Here is a tiny trained network, its code and every weight. The questions are about switching its units off for an input and a class, where a switched-off unit gives its printed mean instead of its output.

import numpy as np


def w(rows, s, z=0):
    codes = np.array(rows[::2]) - 128.0
    scale = np.full(codes.shape[1], s)
    scale[-1] = z or s
    return codes * scale


def norm(h):
    return h / np.sqrt((h * h).mean(-1, keepdims=True) + 1e-5)


def f(y):
    return y / 2 * (1 + np.tanh(0.7978845608 * (y + 0.044715 * y**3)))


def log_softmax(a):
    a = a - a.max(-1, keepdims=True)
    return a - np.log(np.exp(a).sum(-1, keepdims=True))


def net(x, mask):
    res = np.array(x, float).reshape(1, 3) / 4 @ E
    u = 0
    for l in range(4):
        y = f(norm(res) @ A[l][:, :-1].T + A[l][:, -1])
        res = res + np.where(mask[u : u + 5], y, B[l][:, -1]) @ B[l][:, :-1]
        u += 5
    return log_softmax(norm(res)[-1] @ U[:, :-1].T + U[:, -1])


A, B = {}, {}
E = w([
[87,242,139,12],'x0',
[142,48,217,50],'x1',
[3,90,218,212],'x2',
],0.0015)
A[0] = w([
[102,224,164,89,249],'0.n1',
[174,192,86,212,96],'0.n2',
[137,80,147,67,138],'0.n3',
[92,50,108,254,179],'0.n4',
[209,54,169,172,162],'0.n5',
],0.004,0.0015)
B[0] = w([
[105,123,234,119,191],'0.n1',
[89,6,141,100,154],'0.n2',
[58,118,113,139,147],'0.n3',
[124,212,234,104,252],'0.n4',
[99,65,77,72,193],'0.n5',
],0.0026,0.0024)
A[1] = w([
[89,194,49,229,127],'1.n1',
[139,80,158,205,225],'1.n2',
[147,76,2,130,1],'1.n3',
[208,91,118,150,36],'1.n4',
[159,117,142,129,21],'1.n5',
],0.004,0.00061)
B[1] = w([
[123,2,158,31,156],'1.n1',
[141,157,122,115,255],'1.n2',
[114,164,140,96,155],'1.n3',
[182,188,112,201,133],'1.n4',
[145,118,121,137,105],'1.n5',
],0.0056,0.00098)
A[2] = w([
[200,207,4,143,1],'2.n1',
[163,10,170,49,91],'2.n2',
[154,38,201,73,6],'2.n3',
[196,74,123,228,36],'2.n4',
[215,47,110,254,28],'2.n5',
],0.0043,0.00086)
B[2] = w([
[106,84,144,125,242],'2.n1',
[56,135,53,92,246],'2.n2',
[146,123,24,160,227],'2.n3',
[65,166,143,104,173],'2.n4',
[136,255,113,122,227],'2.n5',
],0.0059,0.0011)
A[3] = w([
[150,179,203,68,147],'3.n1',
[252,131,81,90,51],'3.n2',
[97,178,126,66,26],'3.n3',
[169,155,113,84,5],'3.n4',
[77,122,2,85,31],'3.n5',
],0.0056,0.0013)
B[3] = w([
[193,135,63,138,252],'3.n1',
[127,79,237,182,192],'3.n2',
[25,145,105,254,177],'3.n3',
[37,182,188,158,125],'3.n4',
[47,72,113,69,245],'3.n5',
],0.0059,0.0016)
U = w([
[142,102,252,121,144],'0',
[64,94,92,75,185],'1',
[135,214,95,145,162],'2',
[190,107,92,92,4],'3',
],0.013,0.0012)

Each question gives the input, the list of numbers given to net, and the class t.
The units are the neurons (one row each of A and B). Each row of codes is followed by its name. A weight is (code - 128) times the scale printed after its matrix; where a second scale follows, it is the last column's (A, B and U).
mask holds one flag per neuron, layer by layer. A switched-off neuron (its flag False) gives its mean, the last column of its row in B, instead of its output. The means were averaged over made-up inputs and are rounded, as every weight is.
A unit's drop is (log p(t) with every unit on - log p(t) with that unit switched off) / (log p(t) with every unit on - log p(t) with every unit switched off).
The circuit of an input: a set's keep is (log p(t) with only the set's units on - log p(t) with every unit switched off) / (log p(t) with every unit on - log p(t) with every unit switched off). Starting from the 12 units with the biggest drops (on a tie, the unit counted first), units are removed one at a time, each time the one whose removal leaves the highest keep (on an exact tie, the one counted first), for as long as the keep stays at least 0.8.
circuit, biggest first: the units of the circuit, biggest drop first
unit that matters most: the unit with the biggest drop
top k neurons: the k neurons with the biggest drops, biggest first
k most important neurons of layer l: the k neurons of layer l with the biggest drops, biggest first
input [-1,-6,8], class 0: unit that matters most => 0.n4
input [-1,-1,-2], class 3: top 2 neurons => [1.n3; 2.n1]
input [8,-6,8], class 0: circuit, biggest first => [2.n2; 2.n3]
input [0,-7,0], class 1: top 2 neurons => [1.n1; 2.n2]
input [-8,6,-2], class 2: circuit, biggest first => [2.n5; 1.n1]
input [-8,2,7], class 2: circuit, biggest first => [2.n5; 3.n2; 3.n5]
input [0,-4,4], class 0: top 2 neurons => [0.n4; 2.n5]
input [8,4,7], class 2: 4 most important neurons of layer 3 => [3.n2; 3.n5; 3.n1; 3.n3]
input [8,3,6], class 2: 2 most important neurons of layer 0 => [0.n2; 0.n5]
input [-2,5,-7], class 0: top 3 neurons => [3.n2; 1.n1; 1.n4]
input [-8,-3,-3], class 2: top 2 neurons => [2.n5; 1.n4]
input [-3,-6,8], class 0: circuit, biggest first => [0.n4; 3.n3; 2.n2]
input [6,-8,-6], class 1: top 3 neurons => [0.n4; 1.n1; 1.n4]
input [5,1,-1], class 2: top 3 neurons => [1.n1; 3.n3; 1.n4]
input [-6,-2,-5], class 2: circuit, biggest first => [2.n5]
input [3,1,-2], class 3: 3 most important neurons of layer 0 => [0.n5; 0.n2; 0.n4]
input [4,-4,-1], class 1: 2 most important neurons of layer 1 => [1.n4; 1.n1]
input [-8,7,6], class 2: 3 most important neurons of layer 0 => [0.n1; 0.n2; 0.n4]
input [-6,4,3], class 2: top 2 neurons => [1.n1; 0.n2]
input [-5,7,4], class 1: circuit, biggest first => [2.n2]
input [-8,2,-3], class 2: top 2 neurons => [2.n5; 1.n4]
input [-8,-1,-5], class 2: top 3 neurons => [2.n5; 1.n4; 2.n4]
input [6,0,-8], class 0: 2 most important neurons of layer 2 => [2.n5; 2.n4]
input [-7,-6,-7], class 0: top 2 neurons => [3.n2; 1.n4]
input [-6,8,3], class 1: top 2 neurons => [0.n5; 3.n5]
input [-8,4,-1], class 2: top 2 neurons => [1.n1; 1.n4]
